Below are the code and all the weights of a small trained network. Each question names an input and a class and asks about switching units off, where a switched-off unit gives its printed mean instead of its output.

import numpy as np


def w(rows, s, z=0):
    codes = np.array(rows[::2]) - 128.0
    scale = np.full(codes.shape[1], s)
    scale[-1] = z or s
    return codes * scale


def norm(h):
    return h / np.sqrt((h * h).mean(-1, keepdims=True) + 1e-5)


def f(y):
    return np.maximum(y, 0)


def log_softmax(a):
    a = a - a.max(-1, keepdims=True)
    return a - np.log(np.exp(a).sum(-1, keepdims=True))


def net(x, mask):
    res = np.array(x, float).reshape(1, 5) / 4 @ E
    u = 0
    for l in range(2):
        y = f(norm(res) @ A[l][:, :-1].T + A[l][:, -1])
        res = res + np.where(mask[u : u + 6], y, B[l][:, -1]) @ B[l][:, :-1]
        u += 6
    return log_softmax(norm(res)[-1] @ U[:, :-1].T + U[:, -1])


A, B = {}, {}
E = w([
[190,219,74,174,138,114,116,225,69,142,100],'x0',
[88,151,39,62,122,113,153,140,116,146,249],'x1',
[167,1,132,157,121,141,136,162,60,128,175],'x2',
[69,127,83,184,107,163,121,84,78,127,116],'x3',
[176,101,73,80,144,100,147,82,112,142,62],'x4',
],0.0022)
A[0] = w([
[137,129,53,78,144,86,152,112,108,148,141,185],'L0N0',
[166,92,191,208,149,94,69,126,166,149,33,29],'L0N1',
[53,136,193,207,117,156,91,187,161,122,226,63],'L0N2',
[214,119,195,66,140,86,182,231,235,74,162,9],'L0N3',
[21,132,47,254,88,194,156,53,58,75,116,8],'L0N4',
[65,171,195,204,124,151,88,209,167,124,220,5],'L0N5',
],0.0033,0.0031)
B[0] = w([
[158,141,181,135,89,179,166,97,113,106,96,253],'L0N0',
[122,188,188,127,99,216,177,114,88,100,173,214],'L0N1',
[176,77,76,65,114,116,174,69,115,115,38,218],'L0N2',
[72,133,121,112,146,119,2,72,37,241,122,208],'L0N3',
[179,143,203,34,181,64,27,150,124,229,147,222],'L0N4',
[185,115,48,67,114,111,181,80,103,111,29,197],'L0N5',
],0.0046,0.0025)
A[1] = w([
[106,147,26,66,123,103,175,134,122,139,254,72],'L1N0',
[135,169,62,161,121,108,101,233,97,129,123,35],'L1N1',
[188,15,156,168,139,135,135,178,101,134,161,131],'L1N2',
[97,212,138,128,137,133,116,111,227,133,79,121],'L1N3',
[19,49,147,120,109,133,93,88,212,95,150,8],'L1N4',
[142,177,83,184,108,146,111,206,91,103,91,70],'L1N5',
],0.0047,0.0015)
B[1] = w([
[124,136,231,217,142,164,82,162,119,83,25,238],'L1N0',
[146,72,166,136,174,97,150,58,200,153,172,196],'L1N1',
[34,217,53,120,127,88,110,160,162,90,140,239],'L1N2',
[80,54,61,153,114,106,113,204,66,91,194,255],'L1N3',
[254,170,103,180,179,83,186,158,165,178,169,202],'L1N4',
[127,58,153,93,135,117,176,64,207,141,188,215],'L1N5',
],0.0047,0.003)
U = w([
[201,105,144,157,172,97,189,94,220,170,188,146],'0',
[114,137,160,85,153,106,2,126,83,221,125,152],'1',
[117,156,222,195,113,206,142,150,117,60,84,134],'2',
[155,102,55,77,105,124,175,98,110,103,45,148],'3',
[39,136,38,150,118,91,117,183,135,75,186,133],'4',
[137,139,116,87,54,197,149,118,111,160,175,74],'5',
[124,125,82,129,64,232,96,178,225,197,129,1],'6',
],0.0094,0.0062)

Each question gives the input, the list of numbers given to net, and the class t.
The units are the neurons (one row each of A and B). Each row of codes is followed by its name. A weight is (code - 128) times the scale printed after its matrix; where a second scale follows, it is the last column's (A, B and U).
mask holds one flag per neuron, layer by layer. A switched-off neuron (its flag False) gives its mean, the last column of its row in B, instead of its output. The means were averaged over made-up inputs and are rounded, as every weight is.
A unit's drop is (log p(t) with every unit on - log p(t) with that unit switched off) / (log p(t) with every unit on - log p(t) with every unit switched off).
The circuit of an input: a set's keep is (log p(t) with only the set's units on - log p(t) with every unit switched off) / (log p(t) with every unit on - log p(t) with every unit switched off). Starting from all 12 units, units are removed one at a time, each time the one whose removal leaves the highest keep (on an exact tie, the one counted first), for as long as the keep stays at least 0.8.
circuit, biggest first: the units of the circuit, biggest drop first
most important unit: the unit with the biggest drop
k most important neurons: the k neurons with the biggest drops, biggest first
k most important neurons of layer l: the k neurons of layer l with the biggest drops, biggest first
input [-7,8,8,-7,-5], class 2: 2 most important neurons -> L1N0, L0N4
input [7,6,-7,1,6], class 0: 3 most important neurons of layer 1 -> L1N1, L1N5, L1N2
input [4,-4,2,4,-5], class 3: circuit, biggest first -> L0N2, L0N5
input [-6,5,5,6,-1], class 0: most important unit -> L1N4
input [7,-7,-6,7,-7], class 0: 2 most important neurons -> L1N5, L1N1
input [-2,6,-6,-4,6], class 2: 3 most important neurons of layer 0 -> L0N2, L0N5, L0N4
input [2,-8,7,3,6], class 2: 3 most important neurons -> L0N1, L1N3, L0N2
input [3,5,-8,8,2], class 1: 3 most important neurons -> L0N4, L1N2, L1N0
input [-2,5,-6,-7,0], class 1: 2 most important neurons -> L0N3, L1N2
input [0,7,7,2,2], class 2: 2 most important neurons -> L1N0, L1N3
input [1,-8,5,-3,7], class 2: circuit, biggest first -> L0N1, L0N2
input [5,8,3,-8,5], class 1: 2 most important neurons of layer 1 -> L1N1, L1N4
input [-5,6,4,5,-1], class 2: 4 most important neurons -> L1N0, L0N3, L1N5, L1N1
input [7,6,-4,-5,-5], class 0: 2 most important neurons -> L1N1, L1N5
input [6,-6,-8,0,-3], class 4: 2 most important neurons -> L1N3, L1N0
input [3,-4,4,-3,4], class 2: most important unit -> L0N1
input [-3,3,7,2,-7], class 3: 3 most important neurons -> L0N2, L0N5, L1N3
input [-5,-3,-6,5,3], class 4: 2 most important neurons -> L1N3, L0N3
input [-1,-6,-8,-3,-4], class 4: 2 most important neurons of layer 1 -> L1N3, L1N0
input [3,-7,8,4,-2], class 4: circuit, biggest first -> L1N2
input [1,2,-5,5,0], class 1: 2 most important neurons -> L0N4, L1N2
input [8,-5,8,-2,5], class 0: 3 most important neurons of layer 1 -> L1N5, L1N1, L1N3
input [-8,4,4,8,1], class 0: 3 most important neurons -> L1N4, L0N3, L1N3
input [7,2,7,4,3], class 0: circuit, biggest first -> L1N1, L1N5
input [6,2,-6,7,-8], class 3: circuit, biggest first -> L0N5, L0N2
input [8,7,3,-6,-2], class 0: 2 most important neurons -> L1N1, L1N5
input [-7,5,6,8,-6], class 1: circuit, biggest first -> L0N4
input [-3,-4,8,3,-8], class 3: circuit, biggest first -> L0N2, L0N5
